Below are the code and all the weights of a small trained network. Each question names an input and a target symbol and asks about switching units off, where a switched-off unit gives its printed mean instead of its output.

import numpy as np


def w(rows, s, z=0):
    codes = np.array(rows[::2]) - 128.0
    scale = np.full(codes.shape[1], s)
    scale[-1] = z or s
    return codes * scale


def f(y):
    return y / 2 * (1 + np.tanh(0.7978845608 * (y + 0.044715 * y**3)))


def softmax(a):
    e = np.exp(a - a.max(-1, keepdims=True))
    return e / e.sum(-1, keepdims=True)


def log_softmax(a):
    a = a - a.max(-1, keepdims=True)
    return a - np.log(np.exp(a).sum(-1, keepdims=True))


def net(x, mask):
    ids = ['ΓΠεζηθλσ'.index(c) for c in x.split()]
    T = len(ids)
    res = E[ids] + P[:T]
    r = res
    for j in range(2):
        rows = slice(3 * j, 3 * j + 3)
        q, k, v = (r @ M[0][rows].T for M in (Q, K, V))
        z = softmax(np.where(np.tri(T) > 0, q @ k.T / 3**0.5, -1e9)) @ v
        o = O[0][rows]
        res = res + np.where(mask[j], z, o[:, -1]) @ o[:, :-1]
    y = f(res @ A[0][:, :-1].T + A[0][:, -1])
    res = res + np.where(mask[2:6], y, B[0][:, -1]) @ B[0][:, :-1]
    return log_softmax(res[-1] @ U[:, :-1].T + U[:, -1])


Q, K, V, O, A, B = {}, {}, {}, {}, {}, {}
E = w([
[173,120,153,135,144,220,105],'Γ',
[106,83,109,151,148,183,102],'Π',
[155,74,88,68,156,108,125],'ε',
[193,164,58,91,149,120,169],'ζ',
[250,196,124,56,148,136,156],'η',
[110,30,61,117,144,137,53],'θ',
[97,178,113,208,180,154,134],'λ',
[124,100,114,122,167,143,143],'σ',
],0.016)
P = w([
[77,164,222,119,193,124,188],'0',
[95,224,67,119,95,89,38],'1',
[115,126,130,2,54,162,178],'2',
[99,161,124,135,231,113,109],'3',
[109,125,103,99,60,130,203],'4',
[122,211,11,157,152,152,95],'5',
[117,102,129,186,75,117,218],'6',
[134,161,19,172,116,169,90],'7',
[164,15,121,164,55,169,224],'8',
[202,108,47,159,212,156,150],'9',
[106,27,173,150,91,146,147],'10',
],0.011)
Q[0] = w([
[147,105,66,133,223,145,137],'head 1',
[140,122,140,122,254,158,132],'head 1',
[110,60,250,103,99,44,207],'head 1',
[188,184,46,177,141,184,26],'head 2',
[86,174,106,149,37,178,113],'head 2',
[77,138,4,121,223,220,118],'head 2',
],0.012)
K[0] = w([
[140,49,88,122,112,202,147],'head 1',
[145,106,29,63,139,226,208],'head 1',
[50,219,124,3,142,179,59],'head 1',
[239,96,190,233,85,128,232],'head 2',
[117,149,158,217,187,91,77],'head 2',
[136,21,48,165,41,147,202],'head 2',
],0.011)
V[0] = w([
[129,69,82,131,188,126,29],'head 1',
[73,103,155,118,85,182,131],'head 1',
[172,247,129,182,149,207,125],'head 1',
[108,100,252,165,49,155,63],'head 2',
[27,81,153,129,158,58,131],'head 2',
[71,125,79,167,86,227,141],'head 2',
],0.015)
O[0] = w([
[39,168,148,156,98,175,169,248],'head 1',
[149,194,149,119,148,65,51,184],'head 1',
[67,54,111,29,125,173,87,38],'head 1',
[85,219,122,114,113,213,76,56],'head 2',
[244,186,194,117,171,116,150,134],'head 2',
[73,121,191,58,153,64,76,255],'head 2',
],0.011,0.0092)
A[0] = w([
[68,157,36,135,159,85,63,127],'neuron 1',
[76,171,94,158,251,192,188,222],'neuron 2',
[112,205,112,132,76,90,75,6],'neuron 3',
[57,119,118,63,88,141,115,136],'neuron 4',
],0.011,0.0015)
B[0] = w([
[160,144,59,17,131,183,111,254],'neuron 1',
[198,37,120,75,81,185,195,210],'neuron 2',
[69,157,170,179,4,127,15,234],'neuron 3',
[101,245,105,192,112,67,254,238],'neuron 4',
],0.0081,0.0099)
U = w([
[155,89,160,137,106,139,66,83],'Γ',
[154,179,112,221,223,176,88,105],'Π',
[133,125,131,175,136,211,91,63],'ε',
[142,115,206,93,101,140,33,50],'ζ',
[161,114,254,9,107,165,164,207],'η',
[176,161,142,165,211,154,66,136],'θ',
[132,164,143,134,124,166,96,3],'λ',
[76,135,190,209,86,99,96,170],'σ',
],0.0058,0.0052)

Each question gives the input, a string of symbols that net reads in full, and the target symbol t.
The units are the heads (3 rows each of Q, K, V and O) and the neurons (one row each of A and B). Each row of codes is followed by its name. A weight is (code - 128) times the scale printed after its matrix; where a second scale follows, it is the last column's (O, A, B and U).
mask holds one flag per unit, heads first, then neurons. A switched-off unit (its flag False) gives its mean, the last column of its rows in O or B, instead of its output. The means were averaged over made-up inputs and are rounded, as every weight is.
A unit's drop is (log p(t) with every unit on - log p(t) with that unit switched off) / (log p(t) with every unit on - log p(t) with every unit switched off).
The circuit of an input: a set's keep is (log p(t) with only the set's units on - log p(t) with every unit switched off) / (log p(t) with every unit on - log p(t) with every unit switched off). Starting from all 6 units, units are removed one at a time, each time the one whose removal leaves the highest keep (on an exact tie, the one counted first), for as long as the keep stays at least 0.8.
units of the circuit, in order: the units of the circuit, biggest drop first
unit that matters most: the unit with the biggest drop
k most important neurons: the k neurons with the biggest drops, biggest first
input Γ λ θ θ θ ζ, target σ: 2 most important neurons => neuron 3; neuron 1
input λ θ σ Π θ ζ θ Π θ Π, target σ: units of the circuit, in order => head 1; neuron 3
input ε θ θ η ζ Γ, target Γ: units of the circuit, in order => head 2; head 1
input θ η σ Π, target θ: units of the circuit, in order => head 1; neuron 3
input θ θ Γ ε, target λ: units of the circuit, in order => head 2; neuron 1; neuron 4
input Γ Π λ Π θ θ λ Γ, target η: unit that matters most => head 1
input Π θ ζ η ζ η σ λ Π θ, target ζ: units of the circuit, in order => head 2; head 1; neuron 1; neuron 3
input θ Π Γ ζ, target λ: 3 most important neurons => neuron 1; neuron 4; neuron 3
input θ θ θ Π Π θ Γ ζ, target λ: units of the circuit, in order => head 2; neuron 1; neuron 4
input θ Π Π θ θ θ η Π, target ε: units of the circuit, in order => head 2; neuron 1
input η Π θ θ θ θ Γ θ λ, target η: 2 most important neurons => neuron 2; neuron 3
input Π η η, target σ: 2 most important neurons => neuron 4; neuron 1
input λ θ θ ε Γ Π, target λ: units of the circuit, in order => neuron 1; head 2; neuron 4
input θ ζ ε Γ θ η σ θ, target θ: units of the circuit, in order => head 1; neuron 3; head 2
input Π Π Π, target σ: 2 most important neurons => neuron 4; neuron 2
input ζ λ Π ζ, target ζ: units of the circuit, in order => head 1; head 2; neuron 3; neuron 4
input ε ε λ Π, target η: unit that matters most => neuron 3
input Π θ λ θ σ θ θ θ Π η, target ζ: 2 most important neurons => neuron 3; neuron 4
input θ Γ ζ σ Γ θ, target λ: 2 most important neurons => neuron 1; neuron 4
input θ Γ θ θ Γ η θ λ Π λ, target ζ: units of the circuit, in order => head 2; head 1; neuron 3; neuron 1
input θ Π Γ θ Γ θ θ Γ θ σ, target σ: 2 most important neurons => neuron 3; neuron 1
input θ η ε θ, target Π: units of the circuit, in order => head 1; head 2
input θ λ θ Π ζ ζ, target Γ: most important neuron => neuron 4
input Π θ Π ε θ θ Γ η, target λ: 2 most important neurons => neuron 4; neuron 1
input Π η Π σ, target ζ: units of the circuit, in order => head 1; head 2; neuron 3; neuron 1
